Below is a small trained network, with its code and all its weights. Each question gives an input and a class and asks what happens when units are switched off, that is, made to give their printed mean instead of their output.

import numpy as np


def w(rows, s, z=0):
    codes = np.array(rows[::2]) - 128.0
    scale = np.full(codes.shape[1], s)
    scale[-1] = z or s
    return codes * scale


def f(y):
    return np.maximum(y, 0)


def log_softmax(a):
    a = a - a.max(-1, keepdims=True)
    return a - np.log(np.exp(a).sum(-1, keepdims=True))


def net(x, mask):
    res = np.array(x, float).reshape(1, 3) / 4 @ E
    y = f(res @ A[0][:, :-1].T + A[0][:, -1])
    res = res + np.where(mask, y, B[0][:, -1]) @ B[0][:, :-1]
    return log_softmax(res[-1] @ U[:, :-1].T + U[:, -1])


A, B = {}, {}
E = w([
[161,39,197,60,58,188,128,73,106,144,208,198],'x0',
[223,59,126,85,108,67,74,186,186,120,71,109],'x1',
[78,187,254,132,222,228,56,165,10,222,113,68],'x2',
],0.0069)
A[0] = w([
[211,46,98,91,56,74,132,136,204,86,113,165,254],'neuron 1',
[183,1,134,54,12,124,145,75,152,113,192,217,171],'neuron 2',
[68,193,143,161,181,170,119,143,51,170,122,80,235],'neuron 3',
[127,139,92,149,127,101,147,140,163,100,109,119,112],'neuron 4',
[139,98,194,91,122,191,104,107,69,181,159,145,182],'neuron 5',
[143,101,191,85,111,202,103,99,65,189,167,158,200],'neuron 6',
[177,134,111,125,166,71,84,203,156,140,70,65,240],'neuron 7',
[103,140,63,156,78,86,217,74,170,52,159,184,219],'neuron 8',
],0.0072,0.0021)
B[0] = w([
[216,121,106,167,123,157,171,91,138,48,104,186,243],'neuron 1',
[160,68,218,106,149,243,120,162,60,55,60,188,254],'neuron 2',
[113,144,131,151,187,204,218,47,2,119,159,167,225],'neuron 3',
[134,156,129,172,121,109,115,100,152,146,144,99,163],'neuron 4',
[79,139,154,150,170,90,124,123,126,171,142,58,212],'neuron 5',
[63,143,168,147,149,99,111,137,123,175,122,51,220],'neuron 6',
[127,78,185,111,140,124,48,199,146,126,76,80,206],'neuron 7',
[106,190,127,179,150,118,160,78,129,165,181,81,225],'neuron 8',
],0.0077,0.011)
U = w([
[130,97,153,91,130,134,46,215,130,123,85,118,196],'0',
[155,137,93,147,99,77,120,128,163,119,125,106,47],'1',
[114,139,86,101,114,122,138,120,118,185,160,212,27],'2',
[129,128,118,47,89,93,115,138,142,157,142,158,4],'3',
[154,124,126,135,136,168,166,105,112,68,114,248,107],'4',
[86,155,136,146,150,120,132,111,120,193,159,73,212],'5',
],0.012,0.004)

Each question gives the input, the list of numbers given to net, and the class t.
The units are the neurons (one row each of A and B). Each row of codes is followed by its name. A weight is (code - 128) times the scale printed after its matrix; where a second scale follows, it is the last column's (A, B and U).
mask holds one flag per neuron, in row order. A switched-off neuron (its flag False) gives its mean, the last column of its row in B, instead of its output. The means were averaged over made-up inputs and are rounded, as every weight is.
A unit's drop is (log p(t) with every unit on - log p(t) with that unit switched off) / (log p(t) with every unit on - log p(t) with every unit switched off).
The circuit of an input: a set's keep is (log p(t) with only the set's units on - log p(t) with every unit switched off) / (log p(t) with every unit on - log p(t) with every unit switched off). Starting from all 8 units, units are removed one at a time, each time the one whose removal leaves the highest keep (on an exact tie, the one counted first), for as long as the keep stays at least 0.8.
circuit, biggest first: the units of the circuit, biggest drop first
top k neurons: the k neurons with the biggest drops, biggest first
drop of u: that unit's drop, to one decimal
input [-3,-8,-7], class 5: top 2 neurons => (neuron 8; neuron 2)
input [-7,2,-7], class 1: circuit, biggest first => (neuron 2)
input [0,-4,-2], class 5: top 2 neurons => (neuron 1; neuron 2)
input [3,7,7], class 5: top 2 neurons => (neuron 2; neuron 5)
input [3,1,3], class 5: top 2 neurons => (neuron 2; neuron 7)
input [5,-6,0], class 5: top 2 neurons => (neuron 1; neuron 6)
input [0,3,1], class 0: top 2 neurons => (neuron 3; neuron 8)
input [6,7,8], class 5: top 3 neurons => (neuron 5; neuron 6; neuron 2)
input [-3,-1,-3], class 1: top 4 neurons => (neuron 2; neuron 3; neuron 6; neuron 5)
input [-4,1,-3], class 1: drop of neuron 3 => 0.3
input [-7,-2,-7], class 1: drop of neuron 3 => 0.2
input [5,-7,2], class 5: drop of neuron 2 => 0.0
